Below is a small trained network, with its code and all its weights. Each question gives an input and a class and asks what happens when units are switched off, that is, made to give their printed mean instead of their output.

import numpy as np


def w(rows, s, z=0):
    codes = np.array(rows[::2]) - 128.0
    scale = np.full(codes.shape[1], s)
    scale[-1] = z or s
    return codes * scale


def f(y):
    return y / 2 * (1 + np.tanh(0.7978845608 * (y + 0.044715 * y**3)))


def log_softmax(a):
    a = a - a.max(-1, keepdims=True)
    return a - np.log(np.exp(a).sum(-1, keepdims=True))


def net(x, mask):
    res = np.array(x, float).reshape(1, 7) / 4 @ E
    y = f(res @ A[0][:, :-1].T + A[0][:, -1])
    res = res + np.where(mask, y, B[0][:, -1]) @ B[0][:, :-1]
    return log_softmax(res[-1] @ U[:, :-1].T + U[:, -1])


A, B = {}, {}
E = w([
[120,95,129,176,95,155,129,92,157,133,104],'x0',
[196,111,130,134,187,172,151,129,156,164,164],'x1',
[89,7,189,102,132,145,178,111,153,152,126],'x2',
[163,108,142,121,202,83,122,146,109,155,136],'x3',
[120,126,137,150,135,114,132,75,163,143,76],'x4',
[146,81,110,166,115,158,135,142,169,122,164],'x5',
[154,124,128,112,101,87,163,170,130,105,159],'x6',
],0.014)
A[0] = w([
[166,173,135,153,179,159,100,114,125,158,138,56],'N0',
[113,176,72,174,143,174,109,133,139,72,189,95],'N1',
[100,91,98,120,137,147,122,174,96,111,155,128],'N2',
[174,159,88,177,121,117,124,64,138,115,96,173],'N3',
[156,54,175,114,138,167,150,143,128,175,152,139],'N4',
[196,171,83,78,172,45,150,254,100,103,212,140],'N5',
[139,174,93,209,94,152,156,92,165,47,96,108],'N6',
[147,170,78,195,122,205,103,66,149,151,99,175],'N7',
[144,34,150,153,123,124,163,75,203,149,129,209],'N8',
[125,16,167,60,183,171,165,107,162,145,204,155],'N9',
[230,211,110,118,232,121,87,146,91,160,136,252],'N10',
[148,109,84,204,79,143,171,106,169,112,141,102],'N11',
[68,149,102,84,39,158,76,163,110,84,161,177],'N12',
[136,115,116,137,124,139,128,167,108,64,130,76],'N13',
[126,68,158,104,147,153,159,125,127,102,151,145],'N14',
[84,75,132,131,99,120,137,136,77,94,212,156],'N15',
[59,160,163,80,131,55,122,38,121,128,48,89],'N16',
],0.0084,0.0037)
B[0] = w([
[123,140,56,92,203,106,99,88,143,162,141,163],'N0',
[136,174,154,50,91,151,98,109,158,111,164,175],'N1',
[146,132,142,107,133,115,177,161,137,120,140,147],'N2',
[101,123,120,157,141,127,59,89,157,135,126,176],'N3',
[137,48,139,79,157,150,164,152,91,181,170,195],'N4',
[221,210,215,241,121,21,132,114,82,118,230,250],'N5',
[88,65,144,149,77,123,59,128,153,136,131,186],'N6',
[80,95,120,99,124,203,48,98,152,111,135,200],'N7',
[184,45,157,195,203,149,193,141,180,180,87,232],'N8',
[173,85,159,81,194,164,209,183,95,186,150,236],'N9',
[148,209,123,122,254,139,42,36,91,176,192,254],'N10',
[169,93,138,171,74,153,111,156,178,102,129,176],'N11',
[86,164,100,77,57,92,164,195,95,57,139,205],'N12',
[162,126,114,97,91,112,139,121,135,123,141,139],'N13',
[150,115,114,120,140,116,181,175,104,177,140,177],'N14',
[166,135,88,63,118,129,185,174,141,113,88,173],'N15',
[65,104,223,117,139,76,136,63,55,117,62,205],'N16',
],0.0078,0.014)
U = w([
[123,150,88,108,184,190,83,60,125,168,128,9],'0',
[53,122,187,120,113,28,157,78,42,134,1,252],'1',
[153,66,121,231,86,134,121,101,222,132,78,58],'2',
[95,128,123,120,13,162,96,136,154,73,157,144],'3',
[135,146,114,85,41,63,196,216,85,69,149,58],'4',
[207,199,162,171,144,45,121,103,87,136,229,138],'5',
[178,43,162,119,165,165,242,162,124,184,144,184],'6',
],0.0085,0.0029)

Each question gives the input, the list of numbers given to net, and the class t.
The units are the neurons (one row each of A and B). Each row of codes is followed by its name. A weight is (code - 128) times the scale printed after its matrix; where a second scale follows, it is the last column's (A, B and U).
mask holds one flag per neuron, in row order. A switched-off neuron (its flag False) gives its mean, the last column of its row in B, instead of its output. The means were averaged over made-up inputs and are rounded, as every weight is.
A unit's drop is (log p(t) with every unit on - log p(t) with that unit switched off) / (log p(t) with every unit on - log p(t) with every unit switched off).
The circuit of an input: a set's keep is (log p(t) with only the set's units on - log p(t) with every unit switched off) / (log p(t) with every unit on - log p(t) with every unit switched off). Starting from the 12 units with the biggest drops (on a tie, the unit counted first), units are removed one at a time, each time the one whose removal leaves the highest keep (on an exact tie, the one counted first), for as long as the keep stays at least 0.8.
circuit, biggest first: the units of the circuit, biggest drop first
unit that matters most: the unit with the biggest drop
top k neurons: the k neurons with the biggest drops, biggest first
drop of u: that unit's drop, to one decimal
input [7,2,3,-2,3,0,-7], class 2: circuit, biggest first	N7; N10
input [-8,8,1,1,2,5,5], class 5: circuit, biggest first	N5
input [5,-1,-6,4,-3,1,-3], class 0: circuit, biggest first	N5; N7
input [-8,-1,-5,-4,4,7,-5], class 0: top 2 neurons	N5; N10
input [-5,3,5,2,-4,-5,7], class 5: top 2 neurons	N5; N8
input [4,2,0,-8,-8,-6,0], class 4: top 3 neurons	N12; N10; N3
input [3,-2,-6,-1,7,6,-8], class 2: top 4 neurons	N10; N6; N11; N12
input [1,-6,-2,-1,-3,-8,7], class 4: top 2 neurons	N12; N10
input [-7,-2,5,-1,-5,-1,6], class 4: top 2 neurons	N10; N15
input [-6,-8,0,-2,-4,-2,4], class 4: top 2 neurons	N12; N10
input [-3,-6,4,2,6,3,3], class 1: drop of N16	1.4
input [5,-7,-3,0,-3,-3,2], class 1: drop of N8	-0.1
input [-3,5,0,-7,-7,-4,-5], class 0: drop of N5	1.6
input [6,-4,1,-6,-3,8,-2], class 3: unit that matters most	N12
